Below is a small trained network, with its code and all its weights. Each question gives an input and a target symbol and asks what happens when units are switched off, that is, made to give their printed mean instead of their output.

import numpy as np


def w(rows, s, z=0):
    codes = np.array(rows[::2]) - 128.0
    scale = np.full(codes.shape[1], s)
    scale[-1] = z or s
    return codes * scale


def f(y):
    return np.maximum(y, 0)


def softmax(a):
    e = np.exp(a - a.max(-1, keepdims=True))
    return e / e.sum(-1, keepdims=True)


def log_softmax(a):
    a = a - a.max(-1, keepdims=True)
    return a - np.log(np.exp(a).sum(-1, keepdims=True))


def net(x, mask):
    ids = ['Φαβγδζη'.index(c) for c in x.split()]
    T = len(ids)
    res = E[ids] + P[:T]
    u = 0
    for l in range(2):
        r = res
        for j in range(2):
            rows = slice(4 * j, 4 * j + 4)
            q, k, v = (r @ M[l][rows].T for M in (Q, K, V))
            z = softmax(np.where(np.tri(T) > 0, q @ k.T / 4**0.5, -1e9)) @ v
            o = O[l][rows]
            res = res + np.where(mask[u + j], z, o[:, -1]) @ o[:, :-1]
        u += 2
        y = f(res @ A[l][:, :-1].T + A[l][:, -1])
        res = res + np.where(mask[u : u + 16], y, B[l][:, -1]) @ B[l][:, :-1]
        u += 16
    return log_softmax(res[-1] @ U[:, :-1].T + U[:, -1])


Q, K, V, O, A, B = {}, {}, {}, {}, {}, {}
E = w([
[117,116,150,231],'Φ',
[142,152,40,242],'α',
[153,133,78,77],'β',
[134,93,37,94],'γ',
[248,150,196,182],'δ',
[104,49,138,63],'ζ',
[123,108,169,139],'η',
],0.014)
P = w([
[60,176,120,132],'0',
[75,131,108,171],'1',
[103,107,109,178],'2',
[126,91,112,180],'3',
[146,78,114,176],'4',
[165,72,118,180],'5',
[181,63,114,181],'6',
[195,54,121,183],'7',
[208,46,120,179],'8',
[220,38,128,178],'9',
[231,34,126,184],'10',
[242,26,124,179],'11',
[253,29,120,193],'12',
],0.0053)
Q[0] = w([
[187,54,120,217],'0.h1',
[77,163,187,92],'0.h1',
[127,72,131,134],'0.h1',
[252,131,150,125],'0.h1',
[109,172,169,123],'0.h2',
[157,134,137,144],'0.h2',
[91,129,156,81],'0.h2',
[82,135,129,123],'0.h2',
],0.011)
K[0] = w([
[255,117,161,117],'0.h1',
[52,197,112,143],'0.h1',
[167,122,142,140],'0.h1',
[148,117,191,104],'0.h1',
[71,120,105,80],'0.h2',
[158,108,166,131],'0.h2',
[45,134,75,126],'0.h2',
[89,119,175,103],'0.h2',
],0.0083)
V[0] = w([
[142,56,97,103],'0.h1',
[234,154,142,157],'0.h1',
[180,63,195,141],'0.h1',
[1,103,133,130],'0.h1',
[179,43,66,181],'0.h2',
[163,134,113,142],'0.h2',
[224,110,171,159],'0.h2',
[88,118,70,183],'0.h2',
],0.0079)
O[0] = w([
[144,47,149,212,145],'0.h1',
[201,164,109,67,195],'0.h1',
[175,83,78,151,174],'0.h1',
[1,57,129,152,71],'0.h1',
[131,20,164,124,254],'0.h2',
[163,133,122,102,161],'0.h2',
[187,87,93,109,173],'0.h2',
[66,79,147,160,209],'0.h2',
],0.0059,0.0065)
A[0] = w([
[149,72,119,150,217],'0.n1',
[72,88,105,129,99],'0.n2',
[173,124,162,141,145],'0.n3',
[158,136,200,152,127],'0.n4',
[199,105,109,204,255],'0.n5',
[123,36,91,135,153],'0.n6',
[160,116,161,91,122],'0.n7',
[121,140,94,70,152],'0.n8',
[159,151,159,79,147],'0.n9',
[85,87,89,101,141],'0.n10',
[127,114,173,108,213],'0.n11',
[85,103,254,141,180],'0.n12',
[171,146,134,124,129],'0.n13',
[52,76,97,69,138],'0.n14',
[198,105,168,107,170],'0.n15',
[54,54,112,42,171],'0.n16',
],0.0084,0.0054)
B[0] = w([
[145,14,110,113,210],'0.n1',
[79,175,93,54,146],'0.n2',
[172,102,127,93,157],'0.n3',
[183,99,175,77,140],'0.n4',
[159,47,113,157,253],'0.n5',
[103,60,96,104,197],'0.n6',
[176,128,163,83,143],'0.n7',
[116,44,128,131,132],'0.n8',
[72,154,190,137,138],'0.n9',
[117,167,94,22,148],'0.n10',
[136,73,224,102,149],'0.n11',
[84,99,253,140,151],'0.n12',
[190,174,106,77,148],'0.n13',
[131,167,94,51,149],'0.n14',
[212,147,176,68,177],'0.n15',
[107,128,124,40,161],'0.n16',
],0.0048,0.016)
Q[1] = w([
[188,73,76,115],'1.h1',
[128,149,53,108],'1.h1',
[131,17,157,140],'1.h1',
[92,158,102,63],'1.h1',
[96,51,73,97],'1.h2',
[79,255,135,89],'1.h2',
[62,109,119,173],'1.h2',
[120,207,45,136],'1.h2',
],0.0079)
K[1] = w([
[183,95,96,140],'1.h1',
[99,128,69,216],'1.h1',
[255,85,141,106],'1.h1',
[104,140,164,163],'1.h1',
[243,53,185,129],'1.h2',
[78,217,142,144],'1.h2',
[157,128,165,92],'1.h2',
[20,144,172,150],'1.h2',
],0.0073)
V[1] = w([
[181,148,123,149],'1.h1',
[108,139,104,210],'1.h1',
[136,124,140,64],'1.h1',
[157,180,196,95],'1.h1',
[75,129,243,114],'1.h2',
[165,146,83,115],'1.h2',
[146,129,208,140],'1.h2',
[122,132,118,2],'1.h2',
],0.01)
O[1] = w([
[176,207,168,160,208],'1.h1',
[175,110,165,91,3],'1.h1',
[78,156,101,212,193],'1.h1',
[136,221,70,164,91],'1.h1',
[228,118,10,67,2],'1.h2',
[110,172,178,228,175],'1.h2',
[192,154,91,111,157],'1.h2',
[59,81,13,254,166],'1.h2',
],0.007,0.0087)
A[1] = w([
[201,72,2,66,70],'1.n1',
[68,89,39,144,139],'1.n2',
[99,224,98,168,147],'1.n3',
[132,144,185,25,126],'1.n4',
[177,158,161,192,169],'1.n5',
[158,130,174,202,170],'1.n6',
[194,169,136,153,205],'1.n7',
[197,126,108,79,106],'1.n8',
[123,45,112,145,225],'1.n9',
[210,168,120,152,162],'1.n10',
[152,42,158,194,211],'1.n11',
[156,92,12,146,201],'1.n12',
[153,104,174,8,121],'1.n13',
[33,83,153,61,1],'1.n14',
[107,150,89,172,141],'1.n15',
[135,107,171,37,165],'1.n16',
],0.0081,0.0045)
B[1] = w([
[254,155,123,75,179],'1.n1',
[166,158,188,207,187],'1.n2',
[162,102,132,25,169],'1.n3',
[87,48,189,235,149],'1.n4',
[88,69,123,89,195],'1.n5',
[92,129,113,69,201],'1.n6',
[96,36,108,135,178],'1.n7',
[164,61,55,117,139],'1.n8',
[118,229,150,151,226],'1.n9',
[105,80,123,140,178],'1.n10',
[112,228,143,122,250],'1.n11',
[173,212,189,107,190],'1.n12',
[117,83,129,57,174],'1.n13',
[114,51,207,183,184],'1.n14',
[151,83,182,52,160],'1.n15',
[90,112,155,44,171],'1.n16',
],0.0061,0.023)
U = w([
[175,47,93,74,86],'Φ',
[45,87,168,94,137],'α',
[76,204,147,136,255],'β',
[74,112,151,254,83],'γ',
[124,97,103,131,105],'δ',
[206,192,171,186,98],'ζ',
[177,194,118,32,207],'η',
],0.0071,0.0039)

Each question gives the input, a string of symbols that net reads in full, and the target symbol t.
The units are the heads (4 rows each of Q, K, V and O) and the neurons (one row each of A and B). Each row of codes is followed by its name. A weight is (code - 128) times the scale printed after its matrix; where a second scale follows, it is the last column's (O, A, B and U).
mask holds one flag per unit, layer by layer, with each layer's heads first. A switched-off unit (its flag False) gives its mean, the last column of its rows in O or B, instead of its output. The means were averaged over made-up inputs and are rounded, as every weight is.
A unit's drop is (log p(t) with every unit on - log p(t) with that unit switched off) / (log p(t) with every unit on - log p(t) with every unit switched off).
The circuit of an input: a set's keep is (log p(t) with only the set's units on - log p(t) with every unit switched off) / (log p(t) with every unit on - log p(t) with every unit switched off). Starting from the 12 units with the biggest drops (on a tie, the unit counted first), units are removed one at a time, each time the one whose removal leaves the highest keep (on an exact tie, the one counted first), for as long as the keep stays at least 0.8.
circuit, biggest first: the units of the circuit, biggest drop first
most important unit: the unit with the biggest drop
top k neurons: the k neurons with the biggest drops, biggest first
k most important neurons of layer l: the k neurons of layer l with the biggest drops, biggest first
heads that matter: for each layer, one digit per head in row order, 1 if its drop is at least 0.15 and else 0, layers parted by /
input α α α α β ζ γ β α α γ, target α: heads that matter => 10 / 11
input Φ η δ α γ α δ, target α: circuit, biggest first => [1.n1, 1.n2, 1.n12]
input Φ γ γ γ α α α β α ζ η Φ α, target Φ: circuit, biggest first => [1.h2, 0.h1, 1.h1]
input ζ γ γ η α α α Φ η, target Φ: 2 most important neurons of layer 0 => [0.n5, 0.n15]
input α Φ α, target Φ: heads that matter => 10 / 11
input ζ α α α Φ β, target Φ: heads that matter => 00 / 11
input ζ α α γ Φ η β, target η: heads that matter => 00 / 01
input α α β α β ζ α Φ α α γ α, target γ: heads that matter => 01 / 01
input α α α η α η Φ ζ γ, target ζ: most important unit => 0.h1
input η α β α ζ Φ, target ζ: heads that matter => 10 / 01
input α α γ η δ ζ, target β: heads that matter => 10 / 00
input ζ η Φ α ζ α ζ ζ, target ζ: top 2 neurons => [1.n1, 1.n2]
input α ζ α α α ζ α, target ζ: 3 most important neurons of layer 0 => [0.n11, 0.n15, 0.n7]
input ζ ζ α α γ η, target γ: heads that matter => 00 / 01
input δ α δ, target α: top 2 neurons => [1.n5, 1.n7]
input ζ α ζ α β, target α: most important unit => 1.h1
input α Φ η γ α η γ, target η: 4 most important neurons of layer 1 => [1.n1, 1.n12, 1.n9, 1.n7]
input α ζ η Φ ζ, target Φ: top 2 neurons => [0.n5, 1.n1]
input η η α η ζ, target η: top 4 neurons => [1.n1, 0.n5, 1.n12, 0.n11]
input α ζ η, target ζ: most important unit => 1.h2
input α η α ζ α γ Φ, target γ: heads that matter => 00 / 10
input α ζ γ α, target γ: top 2 neurons => [0.n5, 0.n14]
input α Φ β, target Φ: heads that matter => 01 / 11
input γ α α α β β η α ζ γ γ, target γ: heads that matter => 10 / 01
input γ α ζ α α η α ζ Φ γ β, target γ: heads that matter => 11 / 11
input ζ ζ γ α α η α α γ ζ, target γ: heads that matter => 00 / 11
input α η ζ ζ β, target ζ: heads that matter => 00 / 01
